Here is a tiny trained network, its code and every weight. The questions are about switching its units off for an input and a class, where a switched-off unit gives its printed mean instead of its output.

import numpy as np


def w(rows, s, z=0):
    codes = np.array(rows[::2]) - 128.0
    scale = np.full(codes.shape[1], s)
    scale[-1] = z or s
    return codes * scale


def f(y):
    return y / 2 * (1 + np.tanh(0.7978845608 * (y + 0.044715 * y**3)))


def log_softmax(a):
    a = a - a.max(-1, keepdims=True)
    return a - np.log(np.exp(a).sum(-1, keepdims=True))


def net(x, mask):
    res = np.array(x, float).reshape(1, 8) / 4 @ E
    y = f(res @ A[0][:, :-1].T + A[0][:, -1])
    res = res + np.where(mask, y, B[0][:, -1]) @ B[0][:, :-1]
    return log_softmax(res[-1] @ U[:, :-1].T + U[:, -1])


A, B = {}, {}
E = w([
[126,122,124,148,130,131,136,153,95,109,129,134],'x0',
[124,159,246,96,130,167,140,176,94,176,85,151],'x1',
[102,122,118,100,119,146,135,133,129,120,129,122],'x2',
[119,97,148,94,12,48,76,78,93,90,65,84],'x3',
[135,143,113,98,117,138,158,113,121,134,125,144],'x4',
[103,132,114,118,128,150,123,122,128,133,106,106],'x5',
[130,125,125,122,146,133,155,124,112,117,108,136],'x6',
[16,137,115,164,99,42,215,169,147,186,124,106],'x7',
],0.014)
A[0] = w([
[155,121,204,84,60,107,71,96,70,73,66,114,130],'n0',
[95,144,52,175,205,139,188,162,181,179,190,133,184],'n1',
[193,91,65,125,145,178,70,77,131,59,151,121,185],'n2',
[80,109,68,150,83,3,168,94,125,111,109,95,126],'n3',
[64,155,205,141,106,92,187,178,130,198,110,130,108],'n4',
[127,118,40,151,139,104,126,95,156,83,149,125,255],'n5',
[171,151,196,109,171,253,102,152,119,141,162,140,188],'n6',
],0.018,0.0099)
B[0] = w([
[107,179,160,53,47,69,122,132,140,70,73,142,248],'n0',
[77,217,92,191,177,127,129,186,203,113,134,135,242],'n1',
[190,110,41,69,153,140,138,137,92,136,129,158,238],'n2',
[105,69,157,187,48,84,130,75,131,93,159,63,254],'n3',
[147,91,148,102,153,134,197,189,115,211,116,65,220],'n4',
[146,159,4,142,153,109,118,95,125,60,193,119,223],'n5',
[122,112,181,178,193,191,51,89,111,140,122,208,234],'n6',
],0.02,0.035)
U = w([
[185,177,43,135,236,197,103,117,113,90,202,164,254],'0',
[50,205,71,201,133,86,173,169,193,97,161,94,146],'1',
[154,114,26,48,84,34,124,68,52,78,115,183,41],'2',
[117,67,114,216,20,159,183,46,155,79,171,71,44],'3',
[104,144,208,153,201,179,67,97,92,162,99,222,181],'4',
[78,133,153,184,170,188,186,221,150,255,105,125,115],'5',
[112,229,205,62,80,142,93,154,122,98,9,217,108],'6',
[110,96,203,62,98,68,173,158,57,177,81,36,113],'7',
],0.0079,0.003)

Each question gives the input, the list of numbers given to net, and the class t.
The units are the neurons (one row each of A and B). Each row of codes is followed by its name. A weight is (code - 128) times the scale printed after its matrix; where a second scale follows, it is the last column's (A, B and U).
mask holds one flag per neuron, in row order. A switched-off neuron (its flag False) gives its mean, the last column of its row in B, instead of its output. The means were averaged over made-up inputs and are rounded, as every weight is.
A unit's drop is (log p(t) with every unit on - log p(t) with that unit switched off) / (log p(t) with every unit on - log p(t) with every unit switched off).
The circuit of an input: a set's keep is (log p(t) with only the set's units on - log p(t) with every unit switched off) / (log p(t) with every unit on - log p(t) with every unit switched off). Starting from all 7 units, units are removed one at a time, each time the one whose removal leaves the highest keep (on an exact tie, the one counted first), for as long as the keep stays at least 0.8.
circuit, biggest first: the units of the circuit, biggest drop first
most important unit: the unit with the biggest drop
k most important neurons: the k neurons with the biggest drops, biggest first
drop of u: that unit's drop, to one decimal
input [-1,7,0,5,5,-1,-7,-7], class 6: circuit, biggest first : (n0)
input [-4,-6,-6,0,6,1,-2,-3], class 0: 3 most important neurons : (n0; n3; n5)
input [-3,0,5,3,5,-3,3,1], class 3: 3 most important neurons : (n2; n1; n4)
input [-4,1,2,1,4,2,-1,1], class 7: circuit, biggest first : (n1; n5)
input [-5,2,-3,-1,8,7,-3,0], class 4: 2 most important neurons : (n0; n5)
input [7,6,0,-8,-5,4,-6,1], class 5: 3 most important neurons : (n4; n1; n0)
input [3,-2,5,-5,3,3,0,0], class 0: 2 most important neurons : (n3; n0)
input [-5,-6,-5,-7,-3,-8,4,0], class 0: 3 most important neurons : (n3; n0; n5)
input [6,2,-3,4,-4,5,3,-7], class 6: 2 most important neurons : (n5; n0)
input [-1,1,-8,-4,8,5,5,-3], class 4: 2 most important neurons : (n5; n6)
input [-4,-6,3,-3,-4,-4,7,0], class 0: 4 most important neurons : (n0; n2; n5; n3)
input [5,1,-5,2,-4,3,1,6], class 7: 2 most important neurons : (n4; n5)
input [-6,-4,-5,2,0,6,3,1], class 3: 2 most important neurons : (n3; n0)
input [5,5,-4,0,-2,5,-2,1], class 5: most important unit : n3
input [3,4,-7,4,2,-4,-3,7], class 7: drop of n4 : 0.4
input [-5,7,-7,-4,7,6,7,0], class 4: drop of n6 : 1.6
input [-3,5,2,-2,2,4,-2,7], class 5: drop of n4 : 0.2
